Small tables with named rows and columns. After each table, cells are looked up by row and column.

lup.tsv
	vafa	semomu	rer
gef	529	-42	-4
kuligo	-678	-159	-580
dak	53	-98	-236
zipupi	58	-86	-210
tapurud	-160	-102	-340
foza	297	-72	-120
tupirup	40	-77	-214
mutusuf	72	-79	-241
fofu	549	-42	-2
sol	530	-60	-7
pap	-917	-172	-703
kep	41	-107	-235
tubunuv	-663	-162	-567
tas	-667	-148	-582

What is the vafa of sol in lup?
530
What is the rer of tupirup in lup?
-214
What is the vafa of dak in lup?
53
What is the vafa of mutusuf in lup?
72
What is the semomu of fofu in lup?
-42
What is the vafa of tupirup in lup?
40
What is the vafa of tubunuv in lup?
-663
What is the vafa of kuligo in lup?
-678
What is the rer of foza in lup?
-120
What is the rer of sol in lup?
-7
What is the rer of fofu in lup?
-2
What is the vafa of kep in lup?
41
Which row has the largest rer? fofu

nikekef
          reg   meb  dodaki   mog   zol  vebaba   rik  bomu  nifupi   gup
gidog    79.1  78.7    65.1  11.6  77.4    42.0  81.2  11.2    38.9  10.3
tof      79.2  32.8    67.5  13.8  76.6    77.5  35.4  69.9    80.2  15.5
zefuf    10.8  41.9    67.1  14.0   7.3    79.5  65.4  11.1    77.3  65.6
sok      73.4  73.2    74.7  78.7  74.0    75.1  11.1  20.4    55.1  82.5
bipozak  14.8  13.4    61.1  79.9  68.8    11.1  13.8  17.9    14.6  32.1
dal      14.5  77.6    11.3  79.7  12.8    79.0  15.4  75.0    77.2  71.5
raliras  66.7  11.3    11.7  12.9  76.9    14.7  12.1  77.8    47.0  79.5
komezud  12.6  13.4    11.7  78.3  78.5    47.7  76.7  77.5    11.7  80.4
kenumez  41.3  13.5    56.0  59.4  11.4    13.0  45.9  79.8    15.0  54.0
bivani   13.0  12.4    12.0  78.7  36.4    11.8  13.6  30.8    63.5  33.7
sez      14.5  78.6    67.2  31.7  13.9    73.7  12.8  77.7    10.9  71.1
vigu     47.2  20.5    11.9  80.3  11.2    27.1  69.3  56.6    13.0  30.1

reg of dal is 14.5
bomu of sez is 77.7
bomu of raliras is 77.8
dodaki of kenumez is 56.0
reg of sok is 73.4
gup of vigu is 30.1
nifupi of bipozak is 14.6
meb of bivani is 12.4
zol of bivani is 36.4
zol of bipozak is 68.8
zol of kenumez is 11.4
nifupi of dal is 77.2
vebaba of gidog is 42.0
meb of raliras is 11.3
vebaba of vigu is 27.1
zol of raliras is 76.9
meb of kenumez is 13.5
zol of sez is 13.9
Which row has the largest reg? tof

nur:
|  | fut | fis | sek | mevu | lev |
|---|---|---|---|---|---|
| sete | 216 | 152 | 38 | 45 | 186 |
| febini | 121 | 157 | 100 | 115 | 83 |
| gal | 67 | 36 | 127 | 173 | 96 |
| bil | 122 | 174 | 98 | 120 | 73 |
| nibud | 85 | 106 | 130 | 87 | 118 |
| fifufeg | 79 | 113 | 148 | 81 | 127 |
| gisar | 29 | 30 | 158 | 177 | 84 |
| nobaki | 83 | 119 | 115 | 148 | 66 |
| fenadag | 30 | 24 | 154 | 184 | 80 |
| suvod | 131 | 172 | 88 | 121 | 74 |

sete, mevu -> 45
sete, sek -> 38
nibud, fut -> 85
gal, lev -> 96
bil, fut -> 122
febini, sek -> 100
gal, sek -> 127
gisar, mevu -> 177
gal, fis -> 36

Table leduz
	voto	bazef	lis	mota
masega	64.7	49.8	64.5	64.7
nem	46.8	21.3	75.9	46.8
fil	52.9	64.0	44.6	52.9

bazef of fil: 64.0
bazef of masega: 49.8
voto of nem: 46.8
mota of masega: 64.7
bazef of nem: 21.3
lis of nem: 75.9
lis of masega: 64.5
mota of fil: 52.9
voto of masega: 64.7
mota of nem: 46.8
voto of fil: 52.9

vogapos
            sez     zot  fezedod  kofenog   lepat   vatep     tem    zoz    laza
sutogig   51528   50526     5863    36222   27918   79042   -7242  58136  -12312
kom       65572   70098   -12469    -3548  -44216   45044   81702  42623   24714
biv      -74018   37250    67086   -58670   56681  -40849   66815  57941    -687
mimati    46991  -19768   -68393   -42918   32617   37362   30030    648  -41318
neraz     27757    9862    -1370   -28760  -39421   54429  -63836  53517   15264

What is the kofenog of kom in vogapos?
-3548
What is the sez of neraz in vogapos?
27757
What is the fezedod of sutogig in vogapos?
5863
What is the kofenog of sutogig in vogapos?
36222
What is the zot of mimati in vogapos?
-19768
What is the laza of sutogig in vogapos?
-12312
What is the zot of sutogig in vogapos?
50526
What is the fezedod of kom in vogapos?
-12469
What is the tem of sutogig in vogapos?
-7242

topagin =
cols = dom, riveri
kug: [75104, 87598]
lopod: [78662, 60798]
biketun: [89038, 69691]
zefipas: [90691, 64484]
ses: [92429, 64847]
morifom: [73942, 64903]
lakopur: [38603, 54824]
girago: [30465, 25474]
betuv: [20258, 77913]
dasib: [75661, 66109]
vom: [64390, 60362]
gul: [17046, 86214]

riveri of lopod: 60798
riveri of betuv: 77913
riveri of gul: 86214
riveri of vom: 60362
riveri of kug: 87598
dom of gul: 17046
riveri of girago: 25474
dom of kug: 75104
riveri of biketun: 69691
dom of biketun: 89038
dom of lopod: 78662
riveri of dasib: 66109
dom of dasib: 75661
dom of zefipas: 90691
dom of girago: 30465
Which row has the largest dom? ses

